Below are the code and all the weights of a small trained network. Each question names an input and a class and asks about switching units off, where a switched-off unit gives its printed mean instead of its output.

import numpy as np


def w(rows, s, z=0):
    codes = np.array(rows[::2]) - 128.0
    scale = np.full(codes.shape[1], s)
    scale[-1] = z or s
    return codes * scale


def f(y):
    return np.maximum(y, 0)


def log_softmax(a):
    a = a - a.max(-1, keepdims=True)
    return a - np.log(np.exp(a).sum(-1, keepdims=True))


def net(x, mask):
    res = np.array(x, float).reshape(1, 4) / 4 @ E
    y = f(res @ A[0][:, :-1].T + A[0][:, -1])
    res = res + np.where(mask, y, B[0][:, -1]) @ B[0][:, :-1]
    return log_softmax(res[-1] @ U[:, :-1].T + U[:, -1])


A, B = {}, {}
E = w([
[165,94,159,39,121,190,157],'x0',
[214,71,209,130,61,115,123],'x1',
[139,184,61,175,85,246,189],'x2',
[150,94,33,203,99,46,176],'x3',
],0.011)
A[0] = w([
[113,139,139,184,94,206,165,224],'N1',
[144,87,183,109,122,154,77,246],'N2',
[134,170,248,80,197,175,115,215],'N3',
[59,190,95,126,226,157,145,252],'N4',
[83,127,97,177,77,45,104,173],'N5',
[79,38,193,89,163,121,160,209],'N6',
[148,4,119,145,138,66,111,186],'N7',
[118,151,116,195,152,91,175,218],'N8',
[53,185,22,162,108,195,163,179],'N9',
[146,150,89,126,20,76,183,192],'N10',
[112,173,56,31,202,191,133,191],'N11',
[238,62,155,123,139,64,144,199],'N12',
[139,230,33,184,210,134,197,245],'N13',
[152,107,127,227,95,103,198,127],'N14',
[85,149,140,191,123,24,2,170],'N15',
[233,65,174,81,102,137,91,249],'N16',
],0.0091,0.0035)
B[0] = w([
[130,145,156,231,38,144,197,205],'N1',
[128,198,125,75,144,47,144,206],'N2',
[167,222,199,126,165,122,174,251],'N3',
[98,117,170,90,188,166,41,241],'N4',
[203,100,75,121,125,111,33,215],'N5',
[133,109,142,58,187,95,145,205],'N6',
[2,16,105,83,68,68,63,216],'N7',
[156,70,96,180,148,168,21,196],'N8',
[91,136,148,182,110,175,139,247],'N9',
[79,49,82,108,108,180,168,196],'N10',
[80,84,222,38,89,195,120,234],'N11',
[131,24,164,118,54,29,157,221],'N12',
[102,91,129,168,103,215,62,249],'N13',
[161,42,40,132,220,135,142,200],'N14',
[14,135,77,136,170,81,49,250],'N15',
[214,156,142,157,94,22,224,235],'N16',
],0.0077,0.012)
U = w([
[109,202,169,55,188,141,167,234],'0',
[105,125,99,162,167,109,54,2],'1',
[142,149,84,167,83,130,228,45],'2',
[74,255,151,203,103,107,114,218],'3',
[55,127,179,131,90,214,122,33],'4',
[165,80,64,211,138,180,159,121],'5',
[89,83,115,81,70,37,156,232],'6',
[200,204,167,138,108,124,166,248],'7',
],0.0094,0.00074)

Each question gives the input, the list of numbers given to net, and the class t.
The units are the neurons (one row each of A and B). Each row of codes is followed by its name. A weight is (code - 128) times the scale printed after its matrix; where a second scale follows, it is the last column's (A, B and U).
mask holds one flag per neuron, in row order. A switched-off neuron (its flag False) gives its mean, the last column of its row in B, instead of its output. The means were averaged over made-up inputs and are rounded, as every weight is.
A unit's drop is (log p(t) with every unit on - log p(t) with that unit switched off) / (log p(t) with every unit on - log p(t) with every unit switched off).
The circuit of an input: a set's keep is (log p(t) with only the set's units on - log p(t) with every unit switched off) / (log p(t) with every unit on - log p(t) with every unit switched off). Starting from the 12 units with the biggest drops (on a tie, the unit counted first), units are removed one at a time, each time the one whose removal leaves the highest keep (on an exact tie, the one counted first), for as long as the keep stays at least 0.8.
units of the circuit, in order: the units of the circuit, biggest drop first
unit that matters most: the unit with the biggest drop
top k neurons: the k neurons with the biggest drops, biggest first
drop when u is switched off: that unit's drop, to one decimal
input [7,2,5,4], class 2: units of the circuit, in order	[N4; N1; N15]
input [5,-5,-2,1], class 4: unit that matters most	N16
input [-7,5,1,-3], class 3: units of the circuit, in order	[N7; N11]
input [1,3,-5,-7], class 0: top 2 neurons	[N3; N6]
input [-8,3,-4,-8], class 3: units of the circuit, in order	[N11; N3]
input [3,-5,4,5], class 4: units of the circuit, in order	[N11; N13]
input [5,-7,-2,-3], class 0: units of the circuit, in order	[N3; N7]
input [-3,-8,2,4], class 4: units of the circuit, in order	[N9; N13]
input [8,8,-1,-6], class 7: top 2 neurons	[N16; N3]
input [-4,-2,-6,1], class 1: top 2 neurons	[N15; N16]
input [-7,1,1,-4], class 3: top 2 neurons	[N14; N7]
input [-6,2,-4,4], class 1: top 4 neurons	[N15; N8; N5; N16]
input [-2,3,-7,-8], class 0: drop when N6 is switched off	0.1
input [0,3,6,-2], class 2: unit that matters most	N4
input [-4,2,2,-7], class 0: drop when N5 is switched off	0.1
input [8,-6,2,-8], class 0: drop when N3 is switched off	0.3
